Here is a tiny trained network, its code and every weight. The questions are about switching its units off for an input and a class, where a switched-off unit gives its printed mean instead of its output.

import numpy as np


def w(rows, s, z=0):
    codes = np.array(rows[::2]) - 128.0
    scale = np.full(codes.shape[1], s)
    scale[-1] = z or s
    return codes * scale


def f(y):
    return y / 2 * (1 + np.tanh(0.7978845608 * (y + 0.044715 * y**3)))


def log_softmax(a):
    a = a - a.max(-1, keepdims=True)
    return a - np.log(np.exp(a).sum(-1, keepdims=True))


def net(x, mask):
    res = np.array(x, float).reshape(1, 6) / 4 @ E
    y = f(res @ A[0][:, :-1].T + A[0][:, -1])
    res = res + np.where(mask, y, B[0][:, -1]) @ B[0][:, :-1]
    return log_softmax(res[-1] @ U[:, :-1].T + U[:, -1])


A, B = {}, {}
E = w([
[136,102,202,182,40,192,181,155],'x0',
[214,83,97,186,114,158,102,133],'x1',
[148,157,170,163,208,147,39,140],'x2',
[106,86,128,155,98,75,99,175],'x3',
[127,129,128,129,130,127,126,129],'x4',
[10,112,127,149,111,208,73,118],'x5',
],0.011)
A[0] = w([
[51,105,71,139,117,198,84,114,1],'n0',
[202,74,29,165,110,186,92,122,1],'n1',
[99,70,90,160,109,66,86,193,19],'n2',
[103,103,27,107,71,125,194,106,38],'n3',
[113,131,10,103,168,94,86,99,7],'n4',
[158,155,78,94,169,235,170,48,37],'n5',
],0.013,0.0072)
B[0] = w([
[232,137,126,95,168,82,197,121,254],'n0',
[60,166,167,59,181,129,177,109,235],'n1',
[105,170,100,169,13,65,65,150,191],'n2',
[146,148,159,150,214,160,59,131,241],'n3',
[146,102,194,150,101,213,199,131,254],'n4',
[89,120,93,185,5,34,54,181,227],'n5',
],0.013,0.008)
U = w([
[249,136,91,108,137,51,189,122,100],'0',
[130,99,186,179,52,236,180,136,90],'1',
[90,138,91,144,75,83,90,139,92],'2',
[138,147,146,162,212,168,15,133,117],'3',
[13,172,141,55,141,101,172,103,122],'4',
[123,107,87,124,129,137,126,111,253],'5',
],0.013,0.018)

Each question gives the input, the list of numbers given to net, and the class t.
The units are the neurons (one row each of A and B). Each row of codes is followed by its name. A weight is (code - 128) times the scale printed after its matrix; where a second scale follows, it is the last column's (A, B and U).
mask holds one flag per neuron, in row order. A switched-off neuron (its flag False) gives its mean, the last column of its row in B, instead of its output. The means were averaged over made-up inputs and are rounded, as every weight is.
A unit's drop is (log p(t) with every unit on - log p(t) with that unit switched off) / (log p(t) with every unit on - log p(t) with every unit switched off).
The circuit of an input: a set's keep is (log p(t) with only the set's units on - log p(t) with every unit switched off) / (log p(t) with every unit on - log p(t) with every unit switched off). Starting from all 6 units, units are removed one at a time, each time the one whose removal leaves the highest keep (on an exact tie, the one counted first), for as long as the keep stays at least 0.8.
units of the circuit, in order: the units of the circuit, biggest drop first
unit that matters most: the unit with the biggest drop
top k neurons: the k neurons with the biggest drops, biggest first
drop of u: that unit's drop, to one decimal
input [-4,0,6,0,3,8], class 0: unit that matters most	n0
input [2,2,0,1,8,3], class 5: units of the circuit, in order	(n4, n3, n5)
input [-2,3,-4,-3,-4,-1], class 3: top 4 neurons	(n3, n0, n2, n4)
input [-6,7,1,6,-3,4], class 4: top 2 neurons	(n1, n5)
input [3,5,1,-6,7,4], class 5: top 2 neurons	(n2, n4)
input [-4,-2,-4,-7,3,-3], class 2: top 2 neurons	(n5, n0)
input [4,-1,-6,-5,-4,-3], class 3: top 3 neurons	(n3, n4, n0)
input [-1,-7,0,4,1,7], class 0: top 2 neurons	(n0, n1)
input [-5,-1,7,-8,-7,-1], class 2: top 2 neurons	(n5, n3)
input [-7,3,1,2,6,-4], class 1: top 2 neurons	(n4, n0)
input [-6,7,-2,4,-6,-3], class 4: top 2 neurons	(n1, n0)
input [-5,-8,-8,6,-6,-7], class 3: top 3 neurons	(n3, n0, n1)
input [-7,-7,-4,5,-7,6], class 1: top 2 neurons	(n4, n1)
input [-2,-6,-5,-5,7,6], class 5: unit that matters most	n1
input [-3,2,-4,-1,2,2], class 3: units of the circuit, in order	(n3, n0)
input [3,1,6,1,-7,7], class 0: top 2 neurons	(n0, n3)
input [2,3,7,7,0,0], class 2: top 2 neurons	(n2, n3)
input [-2,2,-3,-8,3,-3], class 2: drop of n5	0.6
input [-8,-5,-4,3,-7,1], class 1: drop of n4	0.8
input [-4,0,-3,-8,-7,0], class 2: drop of n5	1.0
input [-2,2,-1,6,1,3], class 2: unit that matters most	n2
